In the rows, zero is written as 128.
Two labels a row:
[127 150 121 137 141 132 122 125 133 121 147 122 128 125 120 135 125 148
 137 124 143 131 125 128 120 120 127 125 130 126  82 123 121 120 126 136
 127 117 149 130 134 127 127 146 141 124 131 129 145 195 125 124 162 163
 131 134] : Q310 & [67]
[132 175 108 134 140 141 128 124 122 128 150 118 127 130 110 133 112 134
 118 126 114 141 122 154 130 117 136 120 138 144 129 120 118 128 129 138
 124 116 130 118 129 131 126 149 141 136 136 118 123 252 129 120 166 183
 111 126] : Q310 & [67]
[124 154 124 129 137 119 123 123 139 143 150 160 127 131 129 129 122 128
 124 134 130 129 131 156 123 109 148 125 130 119 118 125 135 122 132 130
 112 119 129 132 126 130 114 144 128 122 143 146 105 204 123 137 157 123
 119 123] : Q310 & [56]
[128 158 120 135 146 133 115 124 124 130 143 144 132 136 129 133 109 126
 126 118 121 152 127 148 126 123 139 129 138 125 168 114 126 122 125 131
 115 127 112 129 128 130 141 141 139 126 150 115 113 190 131 129 169 170
 118 116] : Q310 & [56]
[129 149 116 122 140 137 128 129 112 140 127 111 125 127 104 113 135 145
 127 127 122 143 131 131 143 124 126 128 135 132 128 132 123 133 132 144
 124 141 118 110 125 122 139 123 134 143 129 138 154 160 126 109 128 135
 112 138] : Q476 & [57]
[137 151 106 127 149 122  96 127 118 134 145 173 135 129 108 137 139 132
 135 126 132 113 131 129 129 106 123 120 119 118  95 123 114 125 157 140
 121 108 125 120 128 117 129 144 147 141 143 140 151 216 123 122 138 139
 113 128] : Q310 & [57]
[128 165 116 141 139 118 120 121 126 127 128 140 120 128 114 137 122 124
 108 118 115 130 129 156 117 112 134 131 133 128 127 121 115 129 133 130
 122 114 132 128 115 127 137 152 126 129 138 131 120 244 131 131 167 172
 117 125] : Q310 & [67]
[121 160 118 134 146 121 131 120 130 123 162 158 123 122 114 131 131 123
 127 128 120 133 129 151 114 110 139 123 126 127 126 126 109 129 148 153
 119 118 139 130 130 137 138 157 136 123 143 134 130 228 117 125 165 161
 117 129] : Q310 & [67]
[132 158 115 134 133 117 129 120 122 122 159 137 133 124 114 135 126 127
 122 114 119 126 124 159 132 111 135 130 125 129 131 132 128 117 139 130
 118 100 143 123 128 123 133 150 133 135 131 129 128 252 120 119 161 167
 113 132] : Q310 & [67]
[120 170 125 126 141 127 145 122 125 132 161 149 119 141 116 127 126 129
 125 127 122 169 131 171 131 126 141 112 146 131 139 126 141 134 133 127
 114 147 114 123 118 129 128 138 136 110 139 134  84 204 130 131 158 147
 106 132] : Q476 & [56]
[122 164 128 139 137 129 157 117 125 126 168 159 123 139  93 125 119 126
 124 132 119 167 120 175 124 123 139 138 136 128 139 128 131 144 134 126
 109 134 110 136 119 123 131 140 125 115 142 136  88 175 128 140 164 146
 110 128] : Q476 & [56]
[129 131 114 131 145 133 104 137 132 137 146 154 128 126 122 143 139 138
 133 129 126 139 132 125 129 119 127 116 129 124 105 111 116 151 131 136
 127 116 108 121 127 125 140 147 161 154 127 135 164 130 126 116 148 135
 108 126] : Q310 & [57]
[119 177  93 136 151 130 116 111 131 123 167 167 121 134 112 137 122 126
 122 125 120 165 134 171 114 113 147 129 143 125 122 117 122 122 126 134
 110 121 114 136 132 129 133 152 138 116 160 129  96 236 140 132 185 184
 108 123] : Q310 & [56]
[116 156 127 129 144 129 123 124 124 126 154 145 128 140 118 131 121 128
 121 120 123 133 133 160 118 117 125 117 135 139 121 118 100 122 136 135
 122 104 115 127 126 132 131 148 132 130 137 140 110 204 137 123 157 166
 122 130] : Q310 & [67]
[128 160 111 119 131 130 147 123 110 129 144 138 114 129 100 121 119 136
 125 127 128 131 136 159 137 120 122 114 135 138 117 130 119 136 144 128
 114 126 129 132 117 124 136 136 138 149 125 156 147 201 126 111 134 121
 107 139] : Q476 & [62]
[132 163 113 135 149 131 121 120 122 133 154 147 123 125 114 128 132 131
 121 124 128 127 128 151 124 115 130 122 138 149 115 116 117 136 120 130
 128 112 128 119 126 128 131 145 139 132 147 128 140 237 131  78 172 166
 116 125] : Q310 & [67]
[144 147 121 138 146 125 157 126 119 129 163 137 138 137 112 125 120 128
 121 135 125 138 134 162 129 128 112 126 129 117 128 141  92 127 142 124
 127 141 134 131 118 116 126 131 136 138 128 140 136 163 127 119 134 122
 162 120] : Q476 & [62]
[130 173 114 136 138 148 151 124 123 116 152 116 115  68  94 125 127 125
 112 130 119 145 131 177 132 124 143 110 137 115 140 130 120 132 134 134
 107 130 118 119 111 135 138 145 139 136 138 127 112 250 116 123 150 159
 122 132] : Q476 & [67]
[118 145 108 125 143 128  85 134 110 140 134 139 135 159 114 120 143 138
 126 126 129 111 127 125 131 108 113 119 120 123 120 115 116 127 140 130
 116 112 111 123 135 119 133 134 174 137 142 129 163 222 127 113 135 140
 108 129] : Q310 & [57]
[132 132 115 120 139 123 109 128 117 132 138 141 122  91 110 133 152 133
 127 128 128  98 125 128 129 105 159 101 117 123 124 133 113 131 146 135
 134 107 145 122 126 136 128 145 133 141 138 111 146 236 123 105 138 127
 131 128] : Q310 & [62]
[133 165 119 130 157 135 112 125 124 124 128 113 133 130 116 122 142 128
 111 116 123 116 127 138 125 126 139 122 125 133 130 124 121 128 128 132
 117 111 138 118 131 128 135 144 127 137 128 116 141 248 134 127 150 154
 121 119] : Q310 & [67]
[130 137 118 124 139 130 131 126 122 127 139 145 121 125  95 124 134 134
 119 171 136 134 129  97 135 125 128 124 124 128 121 124 124 138 142 141
 112 136 113 118 123 113 129 106 147 141 133 134 127 176 125 112 126 120
 116 135] : Q476 & [57]
[138 145 111 129 140 125 146 128 118 124 172 166 130 131 107 124 138 133
 132 139 129 152 142 157 130 110 128 118 126 123 122 128 105 134 152 127
 114 127 128 131 124 127 134 145 151 126 140 143 127 186 129  99 142 134
 116 133] : Q476 & [57]
[121 152 110 124 141 131 109 119 121 124 132 146 133 128 126 137 131 130
 121 133 128 119 131 144 123 116 138 124 126 117 135 110 122 136 129 134
 117 120 132 121 131 130 123 140 135 126 138 120 111 214 125 128 162 154
 120  97] : Q310 & [56]
[144 153 106 133 129 123 154 130 128 129 144 117 116 140 120 122 125 128
 119 127 123 136 130 152 138 130 119 124 132 137 128 135 123 134 141 133
 126 130 128 131 112 128 137 129 126 142 115 143 145 166 129 123 139 148
 116 130] : Q476 & [62]
[129 140 110 127 150 126 113 123 122 132 154 174 130 122 105 127 137 122
 132 127 125 136 136 139 138 123 122 117 126 120 114 111 110 141 147 136
 121 106 104 119 140 124 132 145 161 134 137 131 148 196 117 108 139 137
 111 130] : Q310 & [57]
[131 174 117 133 128 132 166 114 129 119 146 106 117 131 102 120 117 132
 128 131 140 163 133 165 133 131 137 126 123 134 137 132 121 135 142 133
 117 139 135 118 133 124 139 172 132 139 142 136 115 215 133 114 150 165
 117 132] : Q476 & [67]

Both labels of each row:
[110 124 135 131 111 138 103 125 122 138 123 135 135 123 103 134 114 126
 121 141 111 126 122 163 138 117 120 117 135 126 124 109 111 126 146 125
 131 145 107 132 128 121 134 140 133 128 129 128 118 147 143 138 112 137
 135 127] : <46> & E
[108 140 128 139 124 130 109 117 127 134 133 117 122 124 116 121 124 141
 130 143 111 114 141 144 129 113 122 131 135 144 112 128 122 120 138 136
 138 139  98 123 124 116 131 138 137 137 136 127 141 130 148 126 136 152
 124 123] : <48> & E
[113 132 137 133 124 128 102 133 136 136 124 118 131 132 117 129 127 128
 124 147 119 118 133 138 138 117 122 129 127 136 121 118 124 125 144 134
 130 136 109 131 125 119 138 133 131 126 137 122 138 121 145 124 120 139
 129 133] : <48> & E
[ 93 137 147 135 120 136  94 129 130 147 117 136 121 121 108 140 112 142
 120 153 113 132 131 156 139 127 119 132 130 131 116 107 116 118 149 123
 131 132 111 146 126 117 147 142 127 132 132 118 123 146 157 127 115 152
 132 138] : <46> & H
[ 97 124 140 134 116 138  98 124 125 131 122 137 132 125 107 146 116 134
 121 151 108 121 126 157 146 126 118 126 146 127 127 106 123 125 149 132
 136 141 115 132 128 113 144 144 130 129 138 130 129 146 148 137 113 137
 124 141] : <46> & H
[103 137 122 136 114 136 109 117 130 132 135 131 126 128 112 135 114 127
 121 146 104 113 129 154 133 106 112 118 142 141 110 121 130 115 152 144
 139 142 101 119 127 108 140 145 131 138 136 125 144 137 144 131 132 152
 119 132] : <48> & E
[ 99 126 138 131 119 136 103 125 131 144 119 137 133 125 110 144 114 130
 116 148 116 130 124 153 133 119 115 121 131 127 123 108 121 121 150 126
 126 133 119 141 124 118 144 137 130 133 135 120 115 149 148 138 115 144
 133 134] : <46> & H
[109 133 125 139 112 137 101 123 123 133 134 123 137 115 106 136 129 136
 127 142 102 124 137 160 132 116 120 131 132 144 112 126 126 118 140 128
 135 148  99 119 125 116 145 149 140 138 134 131 142 137 146 138 140 140
 125 127] : <48> & E
[103 123 124 135 116 139 111 114 125 129 125 153 120 124 109 147 113 130
 119 142 107 120 124 157 137 122 115 111 148 133 122 102 128 127 152 131
 140 138 121 124 143 120 141 144 125 129 126 135 117 151 139 130 115 137
 116 142] : <46> & H
[110 132 132 132 121 134 108 119 130 141 123 130 127 125 105 136 114 130
 124 138 111 134 133 152 133 115 119 116 130 130 121 115 126 124 148 124
 129 140 109 134 121 122 139 133 134 135 132 131 121 150 145 135 122 136
 127 124] : <46> & E
[104 130 117 138 121 130 100 124 126 126 135 127 135 129 106 135 126 138
 125 148 108 115 135 147 126 119 120 127 143 144 109 128 128 119 138 136
 134 156 107 116 125 110 139 161 141 136 143 135 148 138 142 134 129 142
 123 130] : <48> & E
[107 138 126 136 129 125 108 121 131 128 131 121 125 129 117 122 123 135
 125 146 107 116 146 138 126 119 117 129 132 144 107 129 125 120 152 139
 137 137 116 130 122 117 137 138 131 137 134 127 145 137 152 119 129 145
 118 123] : <48> & H
[ 97 127 124 135 110 133 106 126 120 124 134 136 133 124 112 135 120 127
 120 148 102 120 128 163 146 116 121 123 152 143 115 119 124 119 142 144
 138 146 105 118 126 113 139 144 133 134 131 128 141 137 142 137 128 145
 121 135] : <53> & H
[107 131 124 131 116 127 107 119 132 125 125 129 135 131 109 132 117 116
 118 152 109 105 130 144 130 109 114 109 134 140 113 118 133 116 164 144
 135 141 108 137 132 102 138 138 132 138 134 128 143 144 145 123 115 141
 118 127] : <53> & E
